(in the rows, 128 means zero)
Here are made-up nodes, facts about them, and rows of numbers that follow some of those facts. Name the node behind each unnamed row.

Known rows:
[128 124 123 113 178 140 150 170 135 142 106 133 111 120 111 146 160 223
 157 163 117 109  80 188 128 121 181 172 169  63]: pidrel
[103 124  90 149 178  85 175 171  68  90 109 132 109 127  99 111 134 205
 146 155 127 150  97 174 145 116 192 170 167 104]: losta
[125  71 118 154 164  62  78 175 129  83 182 124  49 147  85 131  81 147
 154 144 109 168 119 201 188 120 185 111 183  82]: kleste
[153 112 137 125 168 137 138 169 152 127 121 138 101 126 117 115 154 190
 164 155 119 107  93 187 151 109 182 183 152  70]: lazok
[104 111 131 145 155  97 125 159  97 102 123 144  87 144 102 119 126 151
 158 161 149 150 114 196 161 156 182 160 149 120]: flupe
[ 79 117  83 155 183  54 170 170  50  68 106 151  97 143 110 116 114 180
 138 156 128 161 100 190 151 150 187 142 153 130]: tronir
[126  99 130 151 155  97 128 148 112  98 124 141  95 146  95 117 115 143
 147 147 134 151 126 197 154 136 160 142 137 111]: setrebi
[ 97 115 130 136 145 126 109 155  84  97 122 116 112 142  89 115 116 137
 153 160 134 145 145 205 175 145 156 149 137 154]: vedri
[108 111 104 161 123  72 124 157 138 125 110 130  61 141 101 136  90 151
 163 171 149 160 125 188 171 186 149 193 139 106]: tulaku
[143  94 131 158 145  89 123 138 133  85 112 149  97 122 115 127  99 168
 121 143 129 159 119 193 145 138 176 145 152 114]: kofe
[140  94 130 156 149  88 122 142 136  81 111 154  96 125 121 127  97 166
 122 145 127 154 115 196 147 141 177 144 148 116]: trolituk
[107 106 137 147 157 104 129 146  99 101 135 140  98 144  92 112 122 150
 153 167 137 160 120 192 158 155 178 156 157 114]: rupor
[132 124 151 179 171 105 157 148 102 101 146 143  87 103 105  95 163 121
 156 133 129 167 102 189 125 154 222 143 109  70]: lubran
[149  62 173 152 158  88 153 157 105 135 123 138 120 147 108 132 101 134
 148 134 144 152 122 191 166 130 181 135 169 110]: plegre
[104 110 136 153 140 106 116 160  91 114 138 122 100 139  94 122 124 137
 142 165 118 163 125 184 172 133 180 156 159 117]: gruko
[109 114 132 146 149 100 122 162  98 112 131 119  94 139 109 124 118 141
 143 159 129 149 129 190 173 138 182 154 151 127]: favu
[125 100 129 154 155  99 129 149 114  99 125 141  98 145  95 118 112 143
 149 146 134 152 125 199 153 137 159 145 137 111]: brigras
[103 111 133 140 159  90 123 165 102 103 123 141  86 145 118 120 124 148
 157 161 145 138 111 201 166 160 187 153 145 125]: sunir
[133 116 138 157 144  62 132 113 138 107 126 170  81 187 104 121 126 136
 105 161 147 167 128 179 130 126 168 154 149 113]: plova
[105 110 135 147 156 104 125 147  96 102 133 142  98 143  94 115 123 150
 153 168 136 161 118 192 159 155 181 155 158 115]: kazon

Some facts about the nodes:
babreram χ tugrar; boklam χ tasik; brabok χ plebre; breflum χ skener
brigras χ trama; bromi χ boklam; dritrostek χ brabok; dukloflis χ veplepo
fledrin χ klotram; fliros χ molak; flupe χ daplibrul; foguza χ tirom
fudran χ mulo; genoplik χ pogrebram; govunel χ nunas; grepla χ kleplo
grore χ viflano; keretok χ plegre; keri χ skulel; kleplo χ lubran
kleste χ lestubra; kletadon χ livol; klibipek χ tagok; klotram χ lidestar
klutru χ nofle; lafli χ fledrin; lazok χ breflum; lestubra χ trofer
livol χ kleste; logur χ babreram; losta χ truli; lubran χ tobra
mekeklo χ bromi; metruke χ foguza; molak χ brigras; nedrir χ trustas
nivor χ lazok; nofle χ pidrel; nogremer χ klibipek; nunas χ rufi
nuzin χ todar; pidrel χ trelal; pifla χ stosen; plova χ metruke
pogrebram χ fudran; poplil χ grepla; rovaklom χ klutru; rufi χ nogremer
setrebi χ stedobral; skaplomas χ genoplik; skastel χ grore; skulel χ setrebi
sofli χ flima; stuplal χ sofli; tagok χ vidrik; tasik χ losta
tirom χ nuzin; trelal χ nivor; trofer χ stuplal; tronir χ mekeklo
truli χ rovaklom; tulaku χ skastel; vedri χ lafli; veplepo χ tronir
vidrik χ keretok; viflano χ zini; vuzak χ poplil; zini χ dritrostek
brabok Π flibek; breflum Π trama; breflum Π tronir; breflum Π razus
brizodi Π nereza; buduk Π nuzin; bugi Π drodri; bugi Π trodufli
bugi Π stosen; bugi Π breflum; diplen Π trama; diplen Π todar
diplen Π nizadrir; draskin Π drodri; draskin Π breflum; dratir Π stosen
dratir Π marum; dridime Π skener; dridime Π trustas; duplus Π trama
favu Π gaflus; favu Π brizodi; flibek Π flutram; floskuplar Π stosen
floskuplar Π trustas; flubrak Π logur; flubrak Π tronir; flupe Π tronir
flutram Π pedir; grivibo Π dratir; grivibo Π pifla; grore Π nuzin
gruko Π stosen; gruko Π skulel; gruko Π brizodi; kazon Π pedir
keretok Π plamum; kletadon Π pidrel; klodulek Π razus; klotram Π nereza
kofe Π trolituk; lidestar Π rovaklom; lidestar Π pedir; losta Π skener
marum Π nereza; marum Π grore; nedrir Π flubrak; nedrir Π breflum
nereza Π razus; nuzin Π logur; nuzin Π sunir; nuzin Π tronir
pedir Π flupe; pedir Π trustas; pedir Π draskin; perek Π vorol
pidrel Π dralel; pidrel Π desudru; pifla Π logur; pifla Π rufi
plamum Π grivibo; pogrebram Π skulel; pogrebram Π trustas; pogrebram Π grore
poplil Π livol; poplil Π skulel; razus Π sunir; rovaklom Π breflum
rovaklom Π razus; rufi Π livol; rufi Π vorol; rufi Π pedir
rupor Π flutram; sakla Π brizodi; sastel Π kofe; sastel Π nizadrir
skatin Π drodri; skener Π nuzin; stegrom Π truli; stegrom Π poplil
stuplal Π rovaklom; stuplal Π trodufli; stuplal Π grore; tagok Π sunir
tagok Π tronir; tibaste Π bugi; tibaste Π vedri; todar Π drodri
todar Π trustas; trama Π logur; trodufli Π stosen; trodufli Π breflum
trodufli Π razus; truli Π flubrak; trustas Π breflum; trustas Π grore
tulaku Π nedrir; vedri Π trodufli; vedri Π nereza; vedri Π sakla
veplepo Π brizodi; veplepo Π favu; vorol Π flubrak; vorol Π nedrir
vorol Π flupe; vuzak Π skatin; zagro Π trama; zagro Π desudru
zagro Π vutel; zelu Π veplepo; zibreli Π gaflus; zibreli Π dratir
zibreli Π breflum; zibreli Π pifla

Which node is each row?
No name comes twice in this set of rows, the named rows included.
[124 123 138 121 162 132 126 176 132 127 120 139  94 128 118 116 160 183
 174 168 141 111  88 193 161 133 193 189 152  92]	skener
[117 109  84 161 185  71 188 163  76  77 109 139 110 132 104 111 115 195
 130 142 107 156 103 176 141 106 180 148 156  97]	tasik
[105 129 158 169 171 127 152 137  86  94 158 141 102 104 108  96 164 122
 147 158 116 176 107 188 132 177 232 142 131  89]	vuzak
[ 99 117 128 134 144 125 108 157  82  95 119 117 112 143  87 113 114 139
 157 157 148 141 145 205 172 143 154 152 136 156]	klotram
[ 98 110 134 148 149  99 116 161  95 108 123 147  88 142  96 120 129 149
 154 164 139 161 109 196 162 152 175 157 153 115]	pifla
[ 93  79 127 148 156  69  65 193 112  88 173 142  48 148  91 135 104 143
 157 163 105 168  99 204 197 134 191 120 183  93]	livol
[ 97 110 132 142 157  93 118 165 101 101 119 155  85 147 109 124 129 153
 159 162 145 145 104 202 158 164 178 151 145 121]	logur
[107  87 117 142 165  78  87 167 114 111 162 122  64 141  79 158  89 169
 146 150 121 169 118 202 163 140 173 108 193  83]	kletadon
[105 112 129 143 150 104 125 149 101 128 119 133 100 137  83 141 118 168
 149 160 142 159 118 190 138 152 165 144 165 103]	zagro
[144 112 116 132 177 121 160 173 134 113 115 136 107 123 118 112 150 204
 155 155 109 113  89 181 146 100 187 179 156  71]	nofle
[115 107 136 150 146 105 121 139 104  99 124 140 103 130  97 125 115 162
 137 164 137 169 120 188 151 151 182 154 166 116]	diplen
[141 114 110 139 182 115 167 172 122 107 111 137 108 124 115 113 143 204
 151 151 109 121  90 179 144 101 187 176 155  73]	klutru
[108 126 103 133 178 108 166 179  91 103 112 130 110 123 119 111 148 207
 152 163 122 124  89 178 154 118 200 180 165  98]	rovaklom

Now the same nodes, written a new way:
Some rows with their names:
[139 144 126 111 133 104 144 143 126 105 122 118 110 126 113 106 117 121
 117 126 145 122 100 122 130 151 118 111 144 126 155 133 128 119  99 131
 152 135 131 145 127 111 123 126 119 114 110]: tibaste
[122 106 111 131 123 159 125 116 130 145 127 145 152 136 145 133 136 131
 139 125 109 130 134 125 154 100 137 110 111 130 107 129 110 135 163 110
 110 105 143 127 136 149 111 112 108 151 148]: trolituk
[123 176 139 143 168 180 124  81 103 167 109 149  63  98  91 180 165 110
 169 175 155 165  84 172  52 145 104 105  75 142 149 159 115 176 113 113
  68 148 124 152 150 172 168 120  85 151 137]: tasik
[146 146 108 132 132 179 131 174  77 148 106  92 163 185 115  94 104 147
 132 105 187 165  80  93  99 159  77 188 162  71 143  82 157 138 134 160
 158  58 148 163  72 187 174 123 211  77 112]: todar
[135 175 125 132 168 180 121  76 112 167 119 155  64 100  91 166 159 117
 170 177 185 168  80 170  55 123 100 105  74 138 150 157 120 176 111 112
  63 154 116 149 152 182 172 108  84 151  96]: bromi
[123  77 123 166 129 151 137  84  77 106 208  91 185  83 194 133  92 133
 136 111  95 165 187  98 173  76  53  94  76 123  60 124 101 141 104 105
 143 168 146  67 152  99 104 105 208  82 126]: lestubra
[140  58 128 166  98 143 154 165  99 141  96 161 184 106 121  97  93 136
 169 145  91 167 147 153 120 129 160 193 157  66 122 110 106  85 146 166
  66  96  76  86 109 123  83 100  80 168 101]: dritrostek
[125 107 111 132 125 160 127 118 129 147 129 145 146 139 145 138 134 132
 141 124 108 131 139 126 153  99 137 111 114 134 104 127 111 132 161 112
 110 108 144 124 134 149 115 114 107 150 147]: tepu
[135 156 123 154 130 132 149 128 169  87 136 136  67  96 117 148  93 111
  96 161 171  88 138 143  87 135  82 141 149 155 154 106 129  89 185 102
 137 162  82  87  87  97 154 185  85  92 144]: razus
[128  93 119 165 132 147 126  85  76 111 205  95 185  83 191 129  91 132
 138 115  96 163 179  97 174  78  54  96  75 121  63 119 102 148 108 103
 138 169 146  68 152 100 106 104 207  87 132]: livol
[120 133 161 138 131 114 148 113 125  87 144 149  73  97 126 133  93 102
 125 179 178  88 105 158 155 177 104 102 147 153 153 109 122  88 182 108
 145 158  79 103  74  92 149 187  90  98 105]: nereza
[149 135 127  91 163  72 148 167  86  92 151 115  63 185  95 169 104 157
 113 104 126 158  98  96  92  99 126 143 159 128  94 149 147  95 101 176
 157 154 141  78 139 129 165 138 103 130 135]: nedrir
[144  60 109  89 112 139  71 117 171 145 122 156 161 102 189 183 144 110
 115  94 138  96 145 147 178  99 162  97 121 153 142 156 153  94 167 143
 113  74 147  94 148 124 124 110  85 163 131]: fudran
[146  60 108  88 112 142  70 115 172 146 123 156 160 105 187 183 143 112
 115  94 139  95 145 145 178 101 163  95 124 153 142 157 153  95 165 141
 113  71 148  93 150 126 125 109  85 163 131]: lafli
[ 83 175 173 160  96 179 130 171  90 168  99 110  71  94 108 188 168  99
 162 138  91 148 181 173  52 174 134 109 124 149 126 160 104 177 142 122
 141 118 144 155 143 109 100 183 142 159 183]: nofle
[148 181 112 121 137  92  85 119 135 107 105 135 163  84 103  99 100 106
 109 146 119 102  96 135 145 157 137 143 155 133 145  99 159 163 125 102
 146 155 113 156 149  97 121 113 122 110 132]: flibek
[138 156 122 116 133 107 136 139 128 110 117 118 130 116 113 102 120 128
 108 126 138 123 108 120 126 144 122 122 144 133 156 135 141 129 105 123
 149 140 129 150 138 113 120 121 118 119 120]: sastel
[129 121 150 100 136  97 146 142  92 111 125 123 128 138 118 100 125 124
 131 144 151 126  95 126 158 169 134 101 143 118 159 145 130 119  81 150
 154 133 131 152 117 108 122 138 135 123  93]: gruko
[120 174 181 159  89  93 153 176 143  98 105  90  62 122 100 186 147  99
  92  99  90  99 184 148  52 174  65 156 161 154 133 157 106 145 175 129
 158 120 130 102  93  91 103 187 104 110 184]: breflum
[ 88 176 171 159 114 180 132 161  90 168  98 116  67  95 102 187 168 100
 165 148  91 154 163 173  50 172 128 109 102 148 131 160 105 176 136 119
 126 124 140 156 147 120 114 180 125 158 183]: klutru

Rows to name:
No name comes twice in this set of rows, the named rows included.
[ 93 183 194 154  91 159 138 173  89 163  93  92  80  88  98 177 167  98
 130 127  91 132 170 171  51 182 113 123 157 149 162 160 120 177  93 129
 158 135 133 162 147  92  91 186 166 139 184]	pidrel
[147 163 130  90 165  73 124 159  77 106 136 129  71 179  93 148  99 166
 110 126  97 157 114  98 124 102 161 163 160 139  98 148 173 132  94 167
 152 169 137  86 150 121 169 126 129 141 140]	vorol
[147 158 112  97 103 138 153 166 170 115 138  99  66 146 103 158 103 107
 146  98 134 127 112 113 114 137 113 107 159 101 160  85 106  93  67 194
 159 130 135 124  99 138 162 107 171  83 100]	trustas
[134 141 137 104 139 100 139 137 100 111 122 124 134 129 114 101 118 134
 116 139 136 124 106 122 146 152 139 113 146 134 156 141 145 128  93 134
 150 147 129 147 135 111 128 129 126 125 108]	zelu
[ 90  81 196  95 144  95 146 109  77 104 138 147 146 132 143  97 102 125
 147 181 162  96  97 154 181 183 161  94 142 144 163 153 148 108 100 151
 151 162 102 150  85  94 140 184 140 131  82]	brizodi
[149  97 110  87  98 122 116 148 175 130 121 130 129  92 162 172 116 102
 111  92 161  92 131 145 174 150 164  96 155 148 167 130 167  87  71 197
 158 107 143 118 146 109 160 106 115 118  86]	pogrebram
[149 182 109  98 140  90  96 139 126 126 115 131 111  90  91 132  93 105
 143 129  97 118  96 122 157 145 160 152 161 109 112  82 154 163  77 133
 155 165 124 133 150 108 163 104 172  94 129]	pedir
[129  86 110 124 112 152 137 132 146 137 131 136 135 147 151 139 149 114
 144 110 125 133 116 124 152 112 116 101 115 115 108 129 104 119 146 117
 131  75 146 132 115 147  98 113 107 147 142]	stosen
[147 135 118 104 121  87 153 168 161  93 138 100  65 163 101 135 132 104
 133  96 174 145  83 110  89 153  69 105 150  82 136 117 103  94  77 158
 157  74 141 131  93 119 113 125 108  98 111]	bugi
[116 126 149 112 113 151 149 125 128 114 130 125 124 108 132 104 100 115
 137 165 154  96 126 146 166 171 144  98 145 142 167 107 128 102  88 162
 155 160 103 149  89 106 151 152 153  94  87]	marum
[ 93 119 108 163 141 179 124 172  81 139 101  92 177 181 157  91  92 171
  84 128 188 124 166  93  57  82  98 196 161 158 170  91 182 102 187 135
 156 123 139 160  74 187 177 166 202  77 137]	nuzin
[146 147 117 101 123  97 150 162 147 112 127 101  92 150 103 109 142 117
 129  98 147 154  89 108 110 145  96 109 148  87 150 124 112 118  70 164
 156  92 142 150 130 130 115 107 135 107 108]	skatin
[143 143 123 116 134  88 145 156 144  95 121 106  93 131 105 102 132 121
 103 107 165 132  91 112  91 143  82 119 143 121 155 146 125 114 104 121
 153 105 134 148 130 110 105 127 102 115 121]	zibreli
[139 126 144 165 120 117 150 102  80  89 207  87 169  82 173 116  92 114
 121 113 115 155 169  98 157 110  54  95  78 121  90  97 103 115  71 126
 159 172 129  67 148  94 132 109 213  77  93]	stuplal

Now the same nodes, written a new way:
Some nodes and their rows:
[120 117 121 116 132 143 125 128 114 117 135 126 136 125 131 131 106 124
 124 117 128 126 132 133 123 132 125 126 123 129]: keri
[143 160 127 137 137 107 158  91  99 121 111 101  63  48 142 121 129 173
  67 164 122  90 122  76 140  99 113 164  76 103]: trofer
[119 117 122 117 133 142 122 129 114 120 137 125 136 124 132 132 103 124
 124 118 130 126 130 133 123 131 126 126 123 131]: fliros
[130 121 128 128 128 138 121 127 107 123 130 128 132 130 129 125 118 131
 124 122 129 129 130 134 123 128 128 129 127 126]: trustas
[120 137 138  79 101 148 159 114 143 143 125 151 163 122  86 142  66 130
 145 161  90 127 162  83 137  99 144 108 116 114]: flibek
[137 116 143 129 146 129 124 127  91 114 116 127 139 124 126 141 139 126
 138 132 144 126 133 137 124 119 142 131 123 126]: perek
[153  96  96 126 139 115  99 136 120 141  97 140 147 143 116 127 124 148
 112  66  80 139 116  91 128 125 106 138 115 125]: skatin
[139 156 127 135 135 108 158  96 103 123 114 105  71  57 140 123 128 168
  73 159 121  95 123  82 137 102 114 161  81 106]: sofli
[142 116 158 131 138  97 141 157 200 116 150 114  98 118 134 138  71  97
 124 102 141 137 156 129 116 155 136 131  70 156]: plamum
[136 118 143 130 131 117 134 143 159 120 142 122 114 122 134 130  95 115
 121 114 135 133 142 132 121 145 131 129 100 137]: grivibo
[161 181 128 140  85  95 200 150 142  69 112 140 133 150 113 100 124 178
 188 116 169 150 130  96 103 129  71  86 154 118]: klibipek
[121 121 123 117 132 143 123 128 112 121 139 126 131 129 132 131 105 123
 123 116 126 125 131 133 120 131 126 125 122 134]: stedobral
[154 152 141 141 112 127 153  98  97 125 115 100  58  57 135 105  78 169
  53 165 130 113 117  84 133 107 116 162  95 100]: livol
[118  70 122 116 154  86 110 125 237 143 106 131 133 114  90 117 143  93
 113 154 142 142 103 163 194 122 141 121 190  99]: boklam
[118  89 115  95 167 152 125 115  80 101 139 122 158 131 129 150 103 119
 119 102 137  97 149 151 116 119 125 103 118 134]: lidestar
[100 162 115 122 128 139 124  88 120 153 135 122  99 138 107 112  89 109
 142 107 136 139 113 128 139 135 105 144 130 147]: nizadrir
[133 116 138 132 148 126 121 127  89 111 117 127 141 125 131 141 154 130
 140 129 145 122 131 142 124 120 138 133 123 125]: buduk
[124 127 125 124 126 136 125 128 116 126 133 127 130 128 131 129 118 128
 126 122 126 127 129 127 121 129 126 129 123 132]: daplibrul
[130 122 132 123 116 149 122 130 118 125 135 120 119 126 131 118  75 124
 111 123 135 143 122 130 121 135 125 130 132 129]: logur
[112 136 111 117 146 129 143 146 125 117 117 122 125 125 155 160 147 120
 139 131 128 125 113 120 117 114 134 123 130 147]: zagro

Which node is each row?
No name comes twice in this set of rows, the named rows included.
[115 134 119 125 151 121 123 112 107 127 122 126 130 129 123 139 149 121
 150 114 133 122 126 130 133 123 123 135 117 137]	diplen
[119 124 119 117 136 145 127 129 104 119 132 122 128 129 137 138 108 120
 125 117 132 128 123 132 119 126 125 126 126 138]	trama
[134 117 135 124 127 141 123 127 107 121 126 128 133 126 125 128 104 130
 126 128 136 134 130 129 124 125 133 131 130 123]	flupe
[138  73 148 138 174  78 112 118 171 128  91 134 134 133  85 137 208  88
 124 163 150 119 107 194 178 100 159 119 187 113]	losta
[128 117 128 123 113 157 118 130 114 122 146 123 126 128 131 112  74 129
 104 120 131 135 128 138 118 140 122 126 135 123]	skulel
[121 128 137  89 122 135 150 116 124 131 119 150 168 121  94 152 107 130
 155 152 102 117 161  96 136  98 149 114 112 117]	rupor
[173 156 168 142 123  42 208 181 227  58 132 123 101 136 122 132  93 129
 188  87 180 148 170 104  95 155  97  95  69 158]	keretok
[116 142 111 114 111 151 145 150 140 130 126 117 102 131 155 136  80 119
 110 133 123 149  99 111 113 123 123 122 146 149]	vutel
[140 118 117 128 117 138 116 131 125 138 124 130 128 136 120 115  90 138
 108 102 108 142 119 115 126 132 114 134 131 125]	drodri
[128 118 128 132 143 124 120 127 106 114 128 129 146 123 134 135 167 134
 138 124 134 116 136 138 127 127 132 129 122 122]	klodulek
[125 131 137  94 107 144 145 119 129 136 125 144 152 125 100 138  81 128
 140 149 104 127 152  99 134 106 141 116 120 118]	flutram
[ 91 158  84 102 116 151 169 176 165 124 128 111  98 127 189 168 104 111
 115 149 112 140  84  97 102 112 126 110 152 170]	dralel
[131 164 140  95 134 149 133 100 155 241  89 156 196 148 134 159 107 159
 170 175 118 141 195  38 135 112 188  96 109 123]	brabok
[155 141 160 162 107 105 148 118 138 154 132 145  90 204  96 125 195  83
  91 146  75  88 125 185 112 104 138 101 156 164]	trelal
[ 82 173 112 119 162 118 124  64 105 149 132 125 111 133  99 130 148  99
 179 101 146 119 123 134 150 127 107 150 113 153]	sastel

